B =
[[ 14  10   1  10   9   8  14   7  10   4   5  14   6   2   4  10]
 [  0   8  -6  10  10   6  -1 -13 -17   5   6   1 -12 -11 -10  11]
 [ 16  24   9  23  23  20  17   5  12  17  17  17  13  12   9  23]
 [  5   3   0   3   3   2   5   3   2  -1   0   5   1  -2   0   4]
 [ 14   6   3   5   4   5  14  18  18   1   1  14  12   6   8   4]
 [  6   9   6   9   8   7   6   5   7   5   5   7   7   6   5   9]
 [-28 -42  -7 -40 -40 -37 -29  -2 -11 -35 -36 -30 -15 -17  -7 -38]
 [  5  19  19  19  21  16   6  -8  10  15  13   7  14  19  15  20]
 [ 32  39  21  37  37  33  33  13  31  28  27  33  31  28  23  35]
 [ 49  71  46  66  67  60  52  19  56  55  52  52  59  60  47  64]
 [-11  -8  -2  -6  -5  -7 -11 -16 -15  -7  -7 -11 -12 -10  -7  -3]
 [ 20  16  14  14  13  13  20  19  27   9   8  20  23  18  19  13]
 [ 14  17  19  16  16  14  15   5  22  12  10  15  21  20  20  16]]
B[0,0]	14
B[5,14]	5
B[5]	[6, 9, 6, 9, 8, 7, 6, 5, 7, 5, 5, 7, 7, 6, 5, 9]
B[1,6]	-1
B[10,0]	-11
B[9,9]	55
B[:, 7]	[7, -13, 5, 3, 18, 5, -2, -8, 13, 19, -16, 19, 5]
B[8,12]	31
B[2,9]	17
B[2,14]	9
B[7,8]	10
B[9,7]	19
B[12]	[14, 17, 19, 16, 16, 14, 15, 5, 22, 12, 10, 15, 21, 20, 20, 16]
B[7]	[5, 19, 19, 19, 21, 16, 6, -8, 10, 15, 13, 7, 14, 19, 15, 20]
B[2,1]	24
B[6]	[-28, -42, -7, -40, -40, -37, -29, -2, -11, -35, -36, -30, -15, -17, -7, -38]
B[10,12]	-12
B[0,5]	8
B[2,7]	5
B[11]	[20, 16, 14, 14, 13, 13, 20, 19, 27, 9, 8, 20, 23, 18, 19, 13]
B[12,14]	20
B[9]	[49, 71, 46, 66, 67, 60, 52, 19, 56, 55, 52, 52, 59, 60, 47, 64]
B[5,9]	5
B[0,7]	7
B[:, 11]	[14, 1, 17, 5, 14, 7, -30, 7, 33, 52, -11, 20, 15]
B[1]	[0, 8, -6, 10, 10, 6, -1, -13, -17, 5, 6, 1, -12, -11, -10, 11]
B[1,7]	-13
B[6,9]	-35
B[12,0]	14
B[6,14]	-7
B[:, 14]	[4, -10, 9, 0, 8, 5, -7, 15, 23, 47, -7, 19, 20]
B[5,3]	9
B[10,15]	-3
B[9,13]	60

arr = ((6, -18, 5, 35, 7, 21, 17, 21, -15, -4), (14, -4, 20, 19, 13, -1, -15, -7, 1, 23), (11, 2, 12, 12, 23, -1, 8, -4, -18, 19), (0, 20, -9, -19, -4, -5, -9, -24, 17, 15), (-6, 9, 6, 5, -10, -1, 18, -1, 10, -8), (8, -43, 4, 8, 20, -22, 31, 21, 12, -19), (46, 26, -13, 20, -3, -11, 17, -1, 48, 7), (-17, 13, -40, 27, -20, -7, 4, 32, 34, 2), (-6, -13, -13, 11, 19, 3, -12, 9, -2, 23), (-18, -5, -10, 22, -1, 4, 13, -39, 17, 8))
Rows and columns are counted from 0.
(0, 0)	6
(4, 3)	5
(6, 0)	46
(5, 8)	12
(7, 8)	34
(4, 0)	-6
(9, 3)	22
(0, 9)	-4
(2, 0)	11
(1, 5)	-1
(8, 0)	-6
(2, 7)	-4
(7, 4)	-20
(5, 7)	21
(6, 7)	-1
(8, 6)	-12
(8, 3)	11
(2, 3)	12
(1, 2)	20
(1, 9)	23
(0, 8)	-15
(4, 1)	9
(8, 8)	-2
(9, 6)	13
(0, 4)	7
(5, 9)	-19
(6, 8)	48
(1, 7)	-7
(0, 5)	21
(2, 6)	8
(3, 3)	-19
(1, 3)	19

A =
1785  8099  2178  5336  4382  3989  3544  5413  2050  3607
3351  2128  4301  1615  2950  5726  4945  1356  4107  3902
Indices start at 0.
(0, 0) -> 1785
(1, 2) -> 4301
(1, 3) -> 1615
(1, 9) -> 3902
(1, 4) -> 2950
(0, 2) -> 2178
(0, 3) -> 5336
(1, 7) -> 1356
(0, 1) -> 8099

m =
[[-66, -71, -72, 72, -71, 51, -74, -78, 69, -68],
 [-57, -81, -73, 77, -68, 66, -86, -73, 83, -76],
 [-61, -78, -71, 72, -74, 70, -76, -68, 74, -75],
 [-59, -79, -78, 74, -68, 74, -77, -72, 66, -74],
 [-68, -78, -70, 75, -78, 73, -75, -84, 76, -78],
 [-75, -68, -76, 71, -83, 58, -74, -68, 74, -67],
 [-70, -72, -74, 66, -69, 50, -68, -72, 78, -76],
 [-64, -66, -75, 73, -67, 18, -65, -78, 76, -78],
 [-62, -74, -76, 79, -66, 67, -72, -65, 71, -67],
 [-72, -68, -76, 72, -75, 47, -57, -75, 76, -57],
 [-79, -69, -65, 73, -70, 44, -70, -72, 70, -48],
 [-75, -61, -71, 79, -80, 50, -79, -74, 73, -73],
 [-63, -72, -75, 82, -74, 69, -70, -70, 74, -66]]
Indices start at 0.
(0, 0): -66
(11, 4): -80
(5, 2): -76
(12, 9): -66
(12, 3): 82
(3, 1): -79
(6, 7): -72
(6, 1): -72
(0, 7): -78
(4, 4): -78
(10, 3): 73
(6, 6): -68
(1, 9): -76
(10, 9): -48
(5, 3): 71
(4, 3): 75
(6, 3): 66
(9, 7): -75
(7, 0): -64
(8, 4): -66
(11, 3): 79
(9, 8): 76
(7, 4): -67
(4, 1): -78
(5, 8): 74
(2, 6): -76
(10, 1): -69
(9, 0): -72
(1, 1): -81
(12, 2): -75
(0, 1): -71
(3, 6): -77
(8, 6): -72
(11, 9): -73
(7, 8): 76
(3, 9): -74

x =
[[18 22 15 18 28 90 29 18 29 32 14 10 30]
 [54 91 87 86 92 92 91 81 75 91 91 78 61]
 [31 14 17 18 17 21 13 20 16 20 11 18 40]
 [87 88 87 86 84 86 81 84 88 91 94 94 94]]
Rows and columns are counted from 0.
row 0 col 0 = 18
row 1 col 11 = 78
row 2 col 10 = 11
row 1 col 9 = 91
row 1 col 0 = 54
row 0 col 8 = 29
row 3 col 8 = 88
row 0 col 10 = 14
row 2 col 7 = 20
row 2 col 1 = 14
row 2 col 9 = 20
row 2 col 3 = 18
row 3 col 10 = 94
row 3 col 5 = 86
row 0 col 11 = 10
row 2 col 8 = 16
row 2 col 12 = 40

W = [ 85 253  83  82  73  94  85  66  69  48  57]
W[-11]	85
W[-3]	69
W[-7]	73

X = [ 676  -39 -447 -312 -626 -564 -327 -603]
X[-8] -> 676
X[-4] -> -626
X[6] -> -327

M =
[[ 34 -46  -5  49  -2   1  20  24  54 -18  42  29 -56  -4  -6  28]
 [  5 -10   1   9  -2   3  12  11  25  -8   4  -1  -4  -3  -7  11]
 [ 43 -28 -44  15  27  -1  -5   5  70  -1  24  -6 -29   0  -4  52]]
M[0][0]: 34
M[0]: [34, -46, -5, 49, -2, 1, 20, 24, 54, -18, 42, 29, -56, -4, -6, 28]
M[2][5]: -1
M[1][7]: 11
M[:, 7]: [24, 11, 5]
M[0][9]: -18
M[:, 15]: [28, 11, 52]
M[2][11]: -6
M[2][4]: 27
M[0][11]: 29
M[2]: [43, -28, -44, 15, 27, -1, -5, 5, 70, -1, 24, -6, -29, 0, -4, 52]
M[1][8]: 25
M[:, 9]: [-18, -8, -1]
M[0][12]: -56
M[1][12]: -4

grid = 39	1	49	8	6	16	35	90	43	21	24	34	33
grid[0] => 39
grid[9] => 21
grid[11] => 34
